Here is a tiny trained network, its code and every weight. The questions are about switching its units off for an input and a class, where a switched-off unit gives its printed mean instead of its output.

import numpy as np


def w(rows, s, z=0):
    codes = np.array(rows[::2]) - 128.0
    scale = np.full(codes.shape[1], s)
    scale[-1] = z or s
    return codes * scale


def norm(h):
    return h / np.sqrt((h * h).mean(-1, keepdims=True) + 1e-5)


def f(y):
    return y / 2 * (1 + np.tanh(0.7978845608 * (y + 0.044715 * y**3)))


def log_softmax(a):
    a = a - a.max(-1, keepdims=True)
    return a - np.log(np.exp(a).sum(-1, keepdims=True))


def net(x, mask):
    res = np.array(x, float).reshape(1, 6) / 4 @ E
    u = 0
    for l in range(4):
        y = f(norm(res) @ A[l][:, :-1].T + A[l][:, -1])
        res = res + np.where(mask[u : u + 8], y, B[l][:, -1]) @ B[l][:, :-1]
        u += 8
    return log_softmax(norm(res)[-1] @ U[:, :-1].T + U[:, -1])


A, B = {}, {}
E = w([
[41,64,138,240,47],'x0',
[84,228,1,186,169],'x1',
[130,132,131,133,125],'x2',
[147,191,181,150,66],'x3',
[127,121,123,125,133],'x4',
[207,53,8,141,94],'x5',
],0.01)
A[0] = w([
[162,115,152,96,96,155],'0.n0',
[206,178,135,137,126,219],'0.n1',
[251,91,48,139,57,252],'0.n2',
[237,77,113,161,79,164],'0.n3',
[102,97,127,152,82,25],'0.n4',
[185,98,140,54,124,107],'0.n5',
[139,176,89,144,146,95],'0.n6',
[182,49,164,151,125,86],'0.n7',
],0.011,0.002)
B[0] = w([
[141,55,125,76,153,154],'0.n0',
[91,22,35,80,245,170],'0.n1',
[238,117,15,137,69,254],'0.n2',
[110,88,47,49,80,206],'0.n3',
[86,48,139,188,138,152],'0.n4',
[206,103,177,120,125,173],'0.n5',
[85,116,40,136,212,168],'0.n6',
[61,98,129,12,69,179],'0.n7',
],0.012,0.0064)
A[1] = w([
[152,202,122,7,154,201],'1.n0',
[190,152,139,85,168,167],'1.n1',
[213,159,177,123,100,140],'1.n2',
[119,79,219,120,165,33],'1.n3',
[123,155,168,83,107,95],'1.n4',
[145,142,123,132,137,135],'1.n5',
[113,131,145,112,133,2],'1.n6',
[137,71,224,85,135,214],'1.n7',
],0.017,0.0024)
B[1] = w([
[137,82,112,164,250,254],'1.n0',
[186,193,189,107,97,195],'1.n1',
[107,76,60,67,170,148],'1.n2',
[165,181,92,182,88,205],'1.n3',
[111,122,55,128,152,157],'1.n4',
[151,115,173,198,137,133],'1.n5',
[104,128,31,81,116,124],'1.n6',
[149,127,28,172,114,249],'1.n7',
],0.02,0.0077)
A[2] = w([
[39,156,221,159,206,205],'2.n0',
[189,113,159,132,86,118],'2.n1',
[120,119,99,150,28,101],'2.n2',
[130,131,107,98,119,115],'2.n3',
[2,70,85,140,42,207],'2.n4',
[42,181,159,106,105,87],'2.n5',
[155,23,199,43,87,254],'2.n6',
[124,117,187,97,158,72],'2.n7',
],0.018,0.0032)
B[2] = w([
[59,155,130,50,191,215],'2.n0',
[106,116,105,105,163,142],'2.n1',
[71,117,202,166,181,213],'2.n2',
[142,154,143,152,149,140],'2.n3',
[114,131,187,112,71,247],'2.n4',
[139,155,46,112,61,148],'2.n5',
[94,2,125,103,123,177],'2.n6',
[102,118,109,152,148,128],'2.n7',
],0.029,0.012)
A[3] = w([
[126,170,157,40,101,49],'3.n0',
[106,248,100,28,28,2],'3.n1',
[84,83,104,255,14,142],'3.n2',
[222,169,77,164,162,44],'3.n3',
[43,80,59,96,68,80],'3.n4',
[113,167,231,122,99,49],'3.n5',
[133,153,167,222,118,97],'3.n6',
[208,151,255,121,94,96],'3.n7',
],0.017,0.0037)
B[3] = w([
[124,134,125,178,118,150],'3.n0',
[33,110,115,197,6,174],'3.n1',
[188,188,196,50,130,253],'3.n2',
[119,156,119,245,75,199],'3.n3',
[112,182,154,196,125,202],'3.n4',
[165,171,1,109,159,181],'3.n5',
[189,164,102,77,104,172],'3.n6',
[200,119,114,127,159,149],'3.n7',
],0.025,0.011)
U = w([
[161,138,59,216,166,251],'0',
[166,201,184,93,106,229],'1',
[54,146,114,107,254,34],'2',
[7,173,131,145,87,50],'3',
[164,8,91,103,161,46],'4',
[95,46,215,91,79,41],'5',
],0.018,0.0026)

Each question gives the input, the list of numbers given to net, and the class t.
The units are the neurons (one row each of A and B). Each row of codes is followed by its name. A weight is (code - 128) times the scale printed after its matrix; where a second scale follows, it is the last column's (A, B and U).
mask holds one flag per neuron, layer by layer. A switched-off neuron (its flag False) gives its mean, the last column of its row in B, instead of its output. The means were averaged over made-up inputs and are rounded, as every weight is.
A unit's drop is (log p(t) with every unit on - log p(t) with that unit switched off) / (log p(t) with every unit on - log p(t) with every unit switched off).
The circuit of an input: a set's keep is (log p(t) with only the set's units on - log p(t) with every unit switched off) / (log p(t) with every unit on - log p(t) with every unit switched off). Starting from the 12 units with the biggest drops (on a tie, the unit counted first), units are removed one at a time, each time the one whose removal leaves the highest keep (on an exact tie, the one counted first), for as long as the keep stays at least 0.8.
circuit, biggest first: the units of the circuit, biggest drop first
unit that matters most: the unit with the biggest drop
top k neurons: the k neurons with the biggest drops, biggest first
drop of u: that unit's drop, to one decimal
input [1,1,8,-6,4,6], class 1: circuit, biggest first => 2.n0, 3.n2
input [-1,-7,-7,3,-6,-1], class 0: circuit, biggest first => 1.n7
input [8,-4,5,-7,-4,1], class 5: circuit, biggest first => 2.n6, 1.n3
input [1,0,-6,6,-7,5], class 5: top 2 neurons => 1.n7, 1.n0
input [0,-4,-5,1,-3,7], class 4: top 2 neurons => 0.n2, 0.n5
input [-4,0,-1,-2,2,-1], class 0: top 2 neurons => 0.n5, 0.n2
input [0,-1,-3,-3,-7,8], class 4: top 2 neurons => 0.n2, 2.n4
input [-4,0,-4,-2,-8,3], class 4: top 4 neurons => 1.n7, 0.n5, 1.n3, 2.n6
input [-7,1,4,-1,5,-8], class 2: top 2 neurons => 1.n0, 2.n0
input [0,-7,-5,-7,-6,2], class 4: top 2 neurons => 0.n5, 2.n4
input [2,-1,5,4,7,-1], class 1: top 2 neurons => 0.n2, 3.n2
input [3,-6,-8,-1,2,-7], class 1: drop of 3.n2 => 0.1
input [-3,7,0,3,3,-2], class 2: drop of 0.n2 => 0.2
input [8,-6,3,2,-3,-1], class 1: unit that matters most => 1.n7
input [6,7,-5,1,7,1], class 1: drop of 1.n0 => 1.1
input [-4,-4,6,5,8,0], class 0: drop of 1.n7 => 0.7
input [0,6,4,1,1,-4], class 2: top 2 neurons => 0.n4, 2.n4
